Each row, then roughly how far along a hidden order it lies, from 0 to 9
In the rows, 100 means zero.
[105 119 106  83 103  70 105 100  92  91  79 125 115 104 111 107 115  57
 121 107  70  95  95  94  99 109  78  57  99 127 111 104  59 160 123  73
  52 120  95 118  87 100 116 107 109 114 101 109  85 120 108  98 102  97
 101 102 104 120  86  88]	4
[105 107 109  91  86  84 114  99  93 101  95 130 104  97 108 106 101  79
  78  95  59  99 101 101  97  96 117  72  95 107 108  97  87 110 122  79
  79 118 104 108 100  86 119 105 102 111  99  88  85 121  87 103 104 105
 102  88 101 112 100  89]	5
[119 137  87 101 127  90 130  87 108  76  72 128 113 106 102 106 125  47
 103 103  33  82 105 101  95 112 123 129  77  90 115 131 135 125 141  92
 102 138  97 117  96  90 108 106  94 102 105  88  82 120  69  87 101  96
 102  95  99 133 104  88]	2
[ 98  91  91 114 111 109  94 113  86 130 121  65  98 105  93  71  74 108
 129  93 157 104 105 125 110 126 106  98  97  86  86 100 117 112  78 102
  94  75  98  84  95  98  82  97  71  82  96 128 135  69 156  95  87 106
  88  96  91  43 123 118]	1
[109 144  83  85 124  76 106 109 106  81  76 104 121 118 102 111 121  50
 157 112  93  86  94  90 106 126  67  86  97 119 110 110  62 125 116  67
  69 109  92 125  91 103  98 100 111 113 102 111  85 110 135  86 101 101
  98 113 109 116  96  97]	3
[104 139  83  88 102  83  84 120 124  95  79  94 134 115  92 133 124  47
 113  96  63  79  95  65 103 106  69 163 102  84 124  68  65  39 120  64
 105 115 100 127 103  92 104  92 110 128 101  62  28 124 111  65 106 119
 107  96 118 152  93 104]	7
[ 97  91 112 101  72  89  96 111  80 119 107 118  98  94 111 100  91  98
  82  99  94 103  99 104 110  95 103  77 104 104  96  92  62 105  86  74
  80  99 107  96  94  91 119 101 101 113  99  94  85 112  99 103 103 103
 104  91 101  83 101  93]	7
[ 94  78 106 116  73 110  79 109  80 137 112  96  97  98 102  98  90 108
  69 102 114 103  99 105 122  94  97 128 103  64  91  87  72  80  62  74
 102  69 108  78 102  93 108  93  97 113  96  96  64 106 112  87 100 105
 101  91 102  55 119 101]	8
[105 111  96 118 107 106 117  94  82 107 103 101  88  98 114  74  95 106
 114 102 124 104 105 131 104 127 132  78  86  91  93 133 127 156  67  97
  81 102  98  83  83  95  95 109  88  83 103 128 145  81 132 103  92  87
  91 102  94  71 113  95]	0
[103 136  83  96 105  84  66 142 130 111 121  50 131 127  66 118  87  58
  97  64  74  85 103  87  91 122  80 139 105  86 130  15 105  20 138  86
  84  99 106 132 125  74  91  87  67 107  92  63  73  97 162  91  96 146
 103  89 115 119  98 129]	4
[ 94  88 121  85  50  84  75 112  86 124 113 109 104  97  98 110  77  89
  53  87  79 109  97  92 104  83  90  48 113 132 110  61  44  82 107  83
  66 100 111 107 106  83 131  97 112 125  88  78  80 114 102 111 102 120
 108  83 103  91  86  98]	9
[ 89  71  96  97  81 118  66 130  86 135 117  68 104 106  93  92  89 116
 102 114 180 103  94  96 129 100  58 102 118  97  83 102  41  68  31  64
  89  46  98  86  94 110  88  85 117 110  94 125  84  85 157  81  97 104
  88 112 104  50 122 111]	9
[103 110 106 102  84  94  91 113 100 113 115 103 106 104  93 106  91  82
  73  75  61  96 100 101  91 105 113  93  96  91 111  64 101  79 127 101
  87 115 109 103 108  80 116 100  85 106  95  73  91 107 112  95 101 121
 104  84 101 100  98 104]	5
[100 103 102 125 102 114 112  94 101 106 118  90  90 100 112  78  87 103
  78  90 115 108 109 128 101 114 142  92  87  88  98  99 142 128 117 114
  86 108 109  87 107  85 100 106  86  91 101 103 137  83 136 112  95 103
  96  90  96  84 105  98]	1
[109 112  85  85 103  88 104 100  93  98  58 125 117 105 109 119 132  69
 131 121 104  86  92  79 109 108  66 135  99  99 105 121  60 103  75  56
 108 100  91 106  78 101 109  96 119 122 106  99  39 129  69  62 106  91
 103 109 103  95 115  89]	8
[100 129  91  88 117  84  95 112 107  84  97  75 116 117  98  89  98  69
 159 104 101  99  96 108 102 134  83  57 102 115 110  93  62 123 121  87
  55  96  97 114 102 104  86  99 101  97  98 118 139  81 184  99  92 103
  96 112 108 119  87 101]	0
[ 96  85  96 122  92 120  87 111  83 128 119  85  92  98 102  86  88 120
 108 101 136 102 101 117 118 111 105 117  97  79  87  98  97  95  52  90
 104  73 102  80  95  99  95  95  90  98 101 112  93  88 153  84  95  99
  91 100  99  52 125 108]	5
[ 93  89 114  94  53  90  32 132  94 130 132  99 109 107  81 111  64 100
  44  66  69 108  96  91  97  93 105  78 115 102 110  29  72  50 100  93
  54  92 112 100 123  77 125  94 139 115  83  76  85 104 134 101  98 133
 105  78 104  89  88 111]	8
[105 115 108  97  95  88 113  94  96  94  98 121 102  98 107 103  98  74
  80  87  51  98 104 104  87 102 117  69  91 104 117  84 111 122 136 100
  75 136 102 110 100  84 118 111  98 102 101  84 101 115  92 113 102 106
 105  86  97 120  85  90]	3
[ 99  79 107 119  65 114  77 109  86 135 116 100  95  97 100  98  86 114
  33  84  96 103 105 107 111  91 128 144 100  94  92  79 109  67  79  86
  99  90 110  77 103  80 119  95  96 110  95  85  70 104 110  86 100 110
 101  78  99  64 114 102]	8
[104 140  96  80 118  67 104 108 111  69  86 103 120 112  92 106 106  68
 148  93  59  90  97  93  89 120  79  42  97 126 120  76  81 122 147  93
  60 128  95 136 101 100 100 102  93 108  98  94 120 101 127 112  96 109
 102 105 106 140  73 101]	1
[103 127 111  78 101  75 109  95  97  81 102 111 103  99 108  92  93  85
 108  86  63 103 102 108  80 115 104  31  95 125 112  85 102 145 156 109
  67 131 101 113 105  94 107 116  96  90  97  96 153  95 120 125  96 105
 103 100 104 125  67  93]	0
[ 91  82 111 117  70 113  66 120  88 139 129  73 100 102  97  94  76 122
  70  87 122 111 102 110 116 102 104 138 103  80  91  52  96  59  69  91
  86  70 111  82 111  91 109  93  87 103  94  99  82  87 146  88  94 116
  98  87 102  54 110 110]	7
[ 92  92 111  73  87  88  90 108  90  97  87 105 102 100 113 103 108  90
 138 126 146 106  85  87 114  94  43  33 118 126  90 120  13 123  57  71
  69  81  94 100  85 124 100 100 142 110  99 130 103 107 114  99 104  79
 100 120 106  97  89  88]	8
[106 131  75  96 145  99 114 108 103  79  85  79 110 118 100  81 118  74
 168 113 155  91  96 112 106 136  93  78  89 106  90 137 105 126 104  92
  83  88  89 103  95 106  74 102 100  86 106 131 129  77 166  84  95  92
  90 122 100 106 101 101]	0
[ 98 114  99  87 114  89  99 110  99  88  91  85 108 111 109  93 106  74
 152 118 148 100  93 101 105 122  70  46 103 119 100 111  56 121  94  83
  59  97  96 108  95 108  92 103 120  98 102 127 125  90 160 103  97  93
  92 116 107 107  92  96]	3
[102 107  90  91 100 104  97 106  96 100  83 102 107 106 107  97 115  75
 126 118 130  94  93  96 122 106  81 107 100  95  94 125  71 103  74  72
  88  90  98 101  92 108  94  96 116 110 104 114  74 108 115  79 101  95
  97 109 104  91 111  94]	6
[ 89  69 115 105  62 110  72 113  77 138 123  90  93  93 110  99  84 119
  44 114 139 107  97 105 124  92  82 101 112  90  88  85  62  85  41  75
  95  69 106  81  93 100 108  94 104 113  97 103  75 103 119  98 103 103
 101  98 104  53 115 101]	9
[104 132  99  76  91  73  98 103 106  84  71 120 123 106 110 123 116  53
 124 104  64  90  92  78  99  96  75  90 104 115 121  82  39 103 123  58
  74 137  98 123  93  97 120 104 121 127  99  92  69 132 106  94 107 107
 105 104 111 145  77  90]	6
[ 94  87 104 118  85 110  90 108  81 123 106  94  98  99 109  93  98 109
  94 110 132 104  97 109 119  92  93 102 102  88  89 101  80  94  66  80
  97  80 104  85  95  99 100  96 107 109 100 107  86 105 121  88 101  99
  99  96 103  69 116  98]	7
[ 96  85 109 112  66 107  81 115  92 128 129  90  97 101  95  96  73 109
  33  76  90 110 103 112 101  97 127 102 105  87 100  65 106  66  86 100
  70  94 112  87 114  79 118  97  96 105  91  87  98  96 127 101  95 120
 100  78 100  70  99 107]	6
[ 98  99 121  95  60  90  81 113  95 117 122 107 102  99  92 108  78  94
  39  77  57 106 102  99  91  88 112  63 108 105 108  49  50  81 120  96
  62 108 110 105 112  80 125 105 105 113  89  79  99 111 101 112 100 122
 106  76 102 105  80 101]	6
[100 114  85  95 115 114 100 111 100  93  80  88 109 117 102 101 118  81
 153 131 153  90  93  95 122 104  71 106 101  91  92 147  71  84  58  72
  96  83  91 101  90 115  73  93 120 106 106 119  85  95 124  74 101  93
  93 118 106  96 119  99]	5
[ 95  95  95 119  92 115  85 113  86 124 116  87  99 102 103  90  90 105
  97 100 140 100 101 114 117 111 102 145  98  78  90  91  93  79  71  89
  95  81 105  81  98  95  91  94  88 102  99 106  91  88 141  80  96 105
  95  99 103  58 124 109]	5
[ 94  90 117  90  61  86  75 118  91 139 122 103 107 104  97 109  77 100
  46  80  72 111  98  95  98  89  98  41 112 111 111  54  52  81 109  90
  62 101 109 106 110  84 124  99 102 115  89  79  96 109 113 112  99 125
 105  83 103  97  87 104]	7
